Small tables with named rows and columns. After each table, cells are looked up by row and column.

tes.tsv
	sog	dugom	nes	gebod	vuv	ral
pomim	144	53	118	124	113	229
ranuzu	138	113	120	119	120	129
fasu	94	229	131	132	123	126
nabeper	139	59	113	120	121	55
zituz	113	160	118	123	121	181
kotuf	144	60	113	115	122	208
som	142	96	126	126	119	83

nes of pomim is 118
gebod of nabeper is 120
gebod of fasu is 132
dugom of ranuzu is 113
nes of kotuf is 113
sog of fasu is 94
vuv of ranuzu is 120
gebod of pomim is 124
nes of zituz is 118

povit.csv
,pefu,toteba,telorur,mugot
gol,121,175,234,113
fesusor,110,158,125,154
kezelas,205,143,195,166
vil,53,187,176,154
gizer,124,78,75,143
zani,182,156,247,144
rir,124,158,117,197
pes,124,191,73,172
buded,146,114,194,164
mamapa,124,158,47,151
zati,138,158,121,98

What is the pefu of vil in povit?
53
What is the pefu of mamapa in povit?
124
What is the toteba of zani in povit?
156
What is the mugot of vil in povit?
154
What is the telorur of vil in povit?
176
What is the pefu of rir in povit?
124
What is the telorur of fesusor in povit?
125
What is the telorur of rir in povit?
117
What is the toteba of vil in povit?
187
What is the pefu of gizer in povit?
124
What is the toteba of zati in povit?
158
What is the mugot of rir in povit?
197
What is the toteba of mamapa in povit?
158

Table moz
	fup	mame	vov	mus	kan	gagele	nekel	fude	tusuded	pako
regonu	125	122	185	29	121	106	99	148	109	126
rasof	128	48	173	81	153	63	70	84	113	88
fetimed	94	176	138	144	127	137	194	41	160	95
gove	110	182	71	158	87	173	159	150	124	152
dumo	119	102	133	110	125	106	108	110	115	111
femolif	126	67	161	92	142	75	79	93	115	97

What is the pako of dumo in moz? 111
What is the mame of femolif in moz? 67
What is the pako of femolif in moz? 97
What is the fude of gove in moz? 150
What is the mus of regonu in moz? 29
What is the gagele of dumo in moz? 106
What is the kan of femolif in moz? 142
What is the fup of fetimed in moz? 94
What is the mame of rasof in moz? 48
What is the pako of fetimed in moz? 95

nol:
	solur	bap	lavefuf	barese
nem	705	-13	702	751
naf	386	-92	184	284
lem	909	-402	316	460
sepila	787	-223	454	630
losit	249	118	363	372
medazi	519	-89	358	366
zab	552	-412	-124	-72
rav	-451	-146	-906	-944
fotutiv	16	152	128	244

bap of fotutiv is 152
bap of lem is -402
lavefuf of medazi is 358
bap of rav is -146
lavefuf of zab is -124
barese of rav is -944
bap of medazi is -89
solur of naf is 386
bap of zab is -412
lavefuf of nem is 702
barese of medazi is 366
solur of lem is 909
barese of naf is 284
solur of losit is 249
barese of lem is 460
lavefuf of losit is 363
barese of fotutiv is 244
lavefuf of lem is 316

ranavaz.tsv
	rad	gase	vufabe	fovafi	setibuf	zati	somad	zipu	tunuret
fezikon	-0.117	0.341	0.211	0.294	-0.486	0.475	-0.421	-0.369	0.365
dodog	-0.018	-0.214	0.063	0.815	0.247	-0.312	0.391	0.621	0.091
saz	-0.149	-0.110	0.019	0.775	0.149	-0.128	0.261	0.382	0.071
fefud	0.145	0.419	0.242	-0.538	0.482	0.463	0.147	0.180	-0.429

tunuret of dodog = 0.091
gase of fefud = 0.419
vufabe of fezikon = 0.211
vufabe of dodog = 0.063
rad of fefud = 0.145
zipu of saz = 0.382
somad of dodog = 0.391
gase of saz = -0.110
tunuret of fefud = -0.429
setibuf of saz = 0.149

nak
cols = bis, guk, nuga, tib, mafeda
voketat: [6.3, 5.8, 4.4, 8.0, 6.0]
litema: [7.5, 2.5, 2.8, 0.9, 6.7]
fof: [3.7, 5.5, 6.1, 9.8, 4.3]
suvezat: [5.2, 5.9, 5.2, 9.1, 5.3]
tir: [7.5, 0.6, 0.2, 0.7, 6.3]

voketat, bis -> 6.3
tir, bis -> 7.5
tir, mafeda -> 6.3
suvezat, bis -> 5.2
fof, bis -> 3.7
suvezat, guk -> 5.9
fof, mafeda -> 4.3
fof, guk -> 5.5
suvezat, tib -> 9.1
voketat, nuga -> 4.4
litema, guk -> 2.5
tir, guk -> 0.6
Row with the largest nuga: fof

